Below is a small trained network, with its code and all its weights. Each question gives an input and a class and asks what happens when units are switched off, that is, made to give their printed mean instead of their output.

import numpy as np


def w(rows, s, z=0):
    codes = np.array(rows[::2]) - 128.0
    scale = np.full(codes.shape[1], s)
    scale[-1] = z or s
    return codes * scale


def f(y):
    return np.maximum(y, 0)


def log_softmax(a):
    a = a - a.max(-1, keepdims=True)
    return a - np.log(np.exp(a).sum(-1, keepdims=True))


def net(x, mask):
    res = np.array(x, float).reshape(1, 2) / 4 @ E
    y = f(res @ A[0][:, :-1].T + A[0][:, -1])
    res = res + np.where(mask, y, B[0][:, -1]) @ B[0][:, :-1]
    return log_softmax(res[-1] @ U[:, :-1].T + U[:, -1])


A, B = {}, {}
E = w([
[96,172,76,81,238,143,138,205,73,58,149],'x0',
[96,211,178,148,96,85,243,139,188,1,200],'x1',
],0.014)
A[0] = w([
[119,158,89,84,171,153,131,255,42,90,155,24],'neuron 0',
[108,155,113,57,147,203,125,228,20,109,134,94],'neuron 1',
[139,76,48,34,170,180,39,75,116,222,28,144],'neuron 2',
[73,250,161,169,106,135,166,112,233,23,210,187],'neuron 3',
[142,126,119,152,178,173,29,120,28,213,87,32],'neuron 4',
[161,105,197,149,57,112,100,86,161,148,110,58],'neuron 5',
[177,72,190,144,76,113,155,137,92,116,119,81],'neuron 6',
[179,102,150,152,87,105,148,104,107,176,114,164],'neuron 7',
[118,166,119,67,149,132,131,185,94,134,134,254],'neuron 8',
[185,124,70,147,38,152,127,155,187,129,128,227],'neuron 9',
],0.0082,0.0088)
B[0] = w([
[95,85,59,89,209,118,129,66,166,106,132,182],'neuron 0',
[70,92,165,151,132,116,116,101,137,104,172,183],'neuron 1',
[112,146,159,158,120,80,116,169,156,159,154,236],'neuron 2',
[121,144,140,147,165,102,139,135,192,218,118,250],'neuron 3',
[121,131,87,195,137,68,166,204,150,111,143,196],'neuron 4',
[42,45,138,126,248,68,130,44,140,63,134,175],'neuron 5',
[127,132,152,127,190,94,118,141,108,96,137,148],'neuron 6',
[101,146,170,146,166,171,139,57,106,102,157,175],'neuron 7',
[76,129,221,99,136,198,59,85,66,132,212,187],'neuron 8',
[80,121,202,137,122,188,79,45,82,120,189,178],'neuron 9',
],0.011,0.025)
U = w([
[98,20,122,124,205,108,140,63,124,53,162,86],'0',
[129,103,126,172,147,39,194,205,200,216,127,82],'1',
[117,124,187,142,119,255,73,103,69,219,176,255],'2',
[227,161,103,107,74,166,113,141,30,173,89,105],'3',
[209,155,66,108,119,157,153,83,42,108,130,106],'4',
[153,100,80,100,79,190,117,174,127,80,66,99],'5',
[215,136,48,99,46,220,119,139,32,124,57,105],'6',
],0.0083,0.0093)

Each question gives the input, the list of numbers given to net, and the class t.
The units are the neurons (one row each of A and B). Each row of codes is followed by its name. A weight is (code - 128) times the scale printed after its matrix; where a second scale follows, it is the last column's (A, B and U).
mask holds one flag per neuron, in row order. A switched-off neuron (its flag False) gives its mean, the last column of its row in B, instead of its output. The means were averaged over made-up inputs and are rounded, as every weight is.
A unit's drop is (log p(t) with every unit on - log p(t) with that unit switched off) / (log p(t) with every unit on - log p(t) with every unit switched off).
The circuit of an input: a set's keep is (log p(t) with only the set's units on - log p(t) with every unit switched off) / (log p(t) with every unit on - log p(t) with every unit switched off). Starting from all 10 units, units are removed one at a time, each time the one whose removal leaves the highest keep (on an exact tie, the one counted first), for as long as the keep stays at least 0.8.
circuit, biggest first: the units of the circuit, biggest drop first
most important unit: the unit with the biggest drop
top k neurons: the k neurons with the biggest drops, biggest first
drop when u is switched off: that unit's drop, to one decimal
input [-1,-5], class 1: circuit, biggest first => [neuron 4]
input [3,1], class 2: top 3 neurons => [neuron 5; neuron 4; neuron 8]
input [3,0], class 2: top 2 neurons => [neuron 5; neuron 4]
input [-5,-4], class 0: top 3 neurons => [neuron 5; neuron 3; neuron 8]
input [-8,-8], class 0: top 2 neurons => [neuron 5; neuron 7]
input [5,-6], class 1: top 4 neurons => [neuron 2; neuron 4; neuron 5; neuron 9]
input [-7,-6], class 0: top 4 neurons => [neuron 5; neuron 3; neuron 7; neuron 9]
input [-2,3], class 2: circuit, biggest first => [neuron 4; neuron 0]
input [-6,-4], class 0: top 2 neurons => [neuron 5; neuron 3]
input [-1,-2], class 2: top 3 neurons => [neuron 3; neuron 5; neuron 0]
input [4,-7], class 1: top 2 neurons => [neuron 4; neuron 2]
input [-3,0], class 2: top 4 neurons => [neuron 0; neuron 4; neuron 1; neuron 9]
input [-8,-3], class 0: drop when neuron 5 is switched off => 1.6
input [-8,-4], class 0: drop when neuron 5 is switched off => 1.3
input [0,2], class 2: drop when neuron 5 is switched off => 0.1
input [1,6], class 1: most important unit => neuron 3
